Below are the code and all the weights of a small trained network. Each question names an input and a class and asks about switching units off, where a switched-off unit gives its printed mean instead of its output.

import numpy as np


def w(rows, s, z=0):
    codes = np.array(rows[::2]) - 128.0
    scale = np.full(codes.shape[1], s)
    scale[-1] = z or s
    return codes * scale


def norm(h):
    return h / np.sqrt((h * h).mean(-1, keepdims=True) + 1e-5)


def f(y):
    return y / 2 * (1 + np.tanh(0.7978845608 * (y + 0.044715 * y**3)))


def log_softmax(a):
    a = a - a.max(-1, keepdims=True)
    return a - np.log(np.exp(a).sum(-1, keepdims=True))


def net(x, mask):
    res = np.array(x, float).reshape(1, 8) / 4 @ E
    u = 0
    for l in range(3):
        y = f(norm(res) @ A[l][:, :-1].T + A[l][:, -1])
        res = res + np.where(mask[u : u + 9], y, B[l][:, -1]) @ B[l][:, :-1]
        u += 9
    return log_softmax(norm(res)[-1] @ U[:, :-1].T + U[:, -1])


A, B = {}, {}
E = w([
[213,212,155,104,210,118,198],'x0',
[175,106,173,38,130,122,173],'x1',
[167,23,112,176,148,87,152],'x2',
[134,50,233,121,215,97,1],'x3',
[56,150,98,113,114,53,52],'x4',
[178,171,142,148,145,122,158],'x5',
[55,84,211,214,193,116,152],'x6',
[216,105,147,197,37,41,131],'x7',
],0.0089)
A[0] = w([
[133,62,37,88,108,134,81,79],'L0N1',
[142,117,135,80,115,148,254,104],'L0N2',
[82,99,148,157,88,120,76,121],'L0N3',
[167,110,92,177,74,78,130,21],'L0N4',
[215,139,196,66,54,94,60,129],'L0N5',
[154,139,108,215,168,216,147,67],'L0N6',
[76,166,144,44,166,187,103,134],'L0N7',
[199,124,154,136,136,129,127,7],'L0N8',
[101,153,123,169,109,97,55,2],'L0N9',
],0.013,0.0076)
B[0] = w([
[183,112,103,44,117,204,36,185],'L0N1',
[162,48,86,192,189,176,237,235],'L0N2',
[140,65,139,101,84,56,140,208],'L0N3',
[61,202,107,1,104,113,115,165],'L0N4',
[223,67,164,52,43,240,85,254],'L0N5',
[209,139,233,34,22,140,86,165],'L0N6',
[36,184,124,58,169,89,98,255],'L0N7',
[218,174,123,128,167,152,156,132],'L0N8',
[143,81,160,84,91,87,241,145],'L0N9',
],0.0085,0.0063)
A[1] = w([
[180,134,14,142,59,45,190,34],'L1N1',
[207,164,159,191,60,150,108,6],'L1N2',
[127,115,134,91,97,135,46,143],'L1N3',
[130,189,86,155,117,191,42,233],'L1N4',
[191,168,149,99,162,150,206,113],'L1N5',
[169,25,230,124,244,65,48,166],'L1N6',
[249,156,136,104,118,173,123,113],'L1N7',
[58,10,113,172,72,129,59,216],'L1N8',
[118,202,12,131,66,65,152,3],'L1N9',
],0.011,0.0039)
B[1] = w([
[67,101,233,127,172,96,211,183],'L1N1',
[205,169,70,125,117,150,137,156],'L1N2',
[184,157,60,137,121,92,110,203],'L1N3',
[151,142,170,86,139,84,77,180],'L1N4',
[143,107,96,112,75,101,163,196],'L1N5',
[139,139,219,227,213,199,133,254],'L1N6',
[147,110,200,111,127,92,187,222],'L1N7',
[126,83,102,103,26,107,105,232],'L1N8',
[44,169,249,123,172,117,102,168],'L1N9',
],0.012,0.0087)
A[2] = w([
[166,94,141,137,142,121,101,92],'L2N1',
[76,204,128,153,232,140,102,61],'L2N2',
[99,145,2,101,201,162,137,66],'L2N3',
[160,203,106,58,202,127,177,94],'L2N4',
[140,179,164,217,129,106,183,135],'L2N5',
[78,161,94,163,104,35,59,2],'L2N6',
[159,101,92,82,78,156,108,74],'L2N7',
[99,107,49,142,69,115,123,72],'L2N8',
[178,58,186,159,130,141,130,111],'L2N9',
],0.013,0.0068)
B[2] = w([
[147,153,64,149,169,116,140,153],'L2N1',
[126,246,165,140,206,160,140,206],'L2N2',
[129,98,45,165,178,200,91,158],'L2N3',
[15,102,131,151,46,154,96,211],'L2N4',
[172,192,40,122,76,118,98,204],'L2N5',
[124,83,120,120,61,169,230,151],'L2N6',
[85,186,66,121,127,92,113,186],'L2N7',
[134,160,211,71,140,109,164,142],'L2N8',
[137,160,48,146,173,60,135,254],'L2N9',
],0.012,0.0069)
U = w([
[132,45,150,247,165,88,62,3],'0',
[172,131,107,56,52,87,38,218],'1',
[77,133,32,102,143,201,150,25],'2',
[56,96,166,105,47,84,196,155],'3',
[78,212,187,150,225,137,120,230],'4',
[250,117,143,160,126,117,236,145],'5',
],0.02,0.0044)

Each question gives the input, the list of numbers given to net, and the class t.
The units are the neurons (one row each of A and B). Each row of codes is followed by its name. A weight is (code - 128) times the scale printed after its matrix; where a second scale follows, it is the last column's (A, B and U).
mask holds one flag per neuron, layer by layer. A switched-off neuron (its flag False) gives its mean, the last column of its row in B, instead of its output. The means were averaged over made-up inputs and are rounded, as every weight is.
A unit's drop is (log p(t) with every unit on - log p(t) with that unit switched off) / (log p(t) with every unit on - log p(t) with every unit switched off).
most important unit: the unit with the biggest drop
top k neurons: the k neurons with the biggest drops, biggest first
k most important neurons of layer l: the k neurons of layer l with the biggest drops, biggest first
input [0,8,-8,-6,0,1,6,1], class 2: most important unit : L0N2
input [4,8,-6,-3,5,2,-2,-4], class 2: top 3 neurons : (L0N7, L1N6, L2N3)
input [4,-3,-6,-8,-7,5,-1,-8], class 3: 2 most important neurons of layer 2 : (L2N4, L2N9)
input [4,-4,-2,1,-1,-6,-1,7], class 1: top 2 neurons : (L0N5, L0N4)
input [4,-4,-1,-7,2,3,1,7], class 4: top 3 neurons : (L1N9, L0N5, L1N8)
input [-1,-4,-7,-6,-3,5,-3,3], class 3: top 2 neurons : (L1N6, L0N7)
input [-8,-7,-5,-1,-1,5,4,0], class 3: top 2 neurons : (L0N5, L0N9)
input [-6,-8,-5,-8,1,-2,-6,-6], class 4: 2 most important neurons of layer 1 : (L1N9, L1N5)
input [-2,-8,2,3,2,0,0,-8], class 2: top 2 neurons : (L1N8, L0N5)
input [4,-8,-7,-5,-1,-6,2,8], class 4: top 2 neurons : (L1N9, L0N5)
input [-8,-7,-8,-3,6,3,1,-3], class 3: top 2 neurons : (L2N6, L0N5)
input [-4,5,7,-3,5,-1,7,0], class 0: 3 most important neurons of layer 0 : (L0N7, L0N4, L0N9)
input [2,-7,-6,4,-5,-6,5,8], class 5: top 2 neurons : (L1N2, L0N7)
input [2,7,-6,-2,-6,6,3,-5], class 2: 4 most important neurons of layer 0 : (L0N2, L0N5, L0N7, L0N3)
input [-6,6,-1,-1,2,1,2,-3], class 1: top 2 neurons : (L0N1, L1N1)
input [7,-6,-4,-2,-1,-2,3,-1], class 1: most important unit : L0N6
input [-2,-2,0,-6,4,-8,8,-7], class 3: top 2 neurons : (L1N8, L1N6)
input [-8,-8,3,-3,-2,4,7,-1], class 3: 2 most important neurons of layer 0 : (L0N5, L0N1)
input [0,-8,-6,2,-8,1,-8,-7], class 1: 4 most important neurons of layer 1 : (L1N6, L1N4, L1N1, L1N9)
input [3,-4,6,-7,-2,1,-7,-7], class 3: most important unit : L2N4
input [-3,-4,2,-8,6,-7,2,-7], class 1: 2 most important neurons of layer 0 : (L0N1, L0N2)
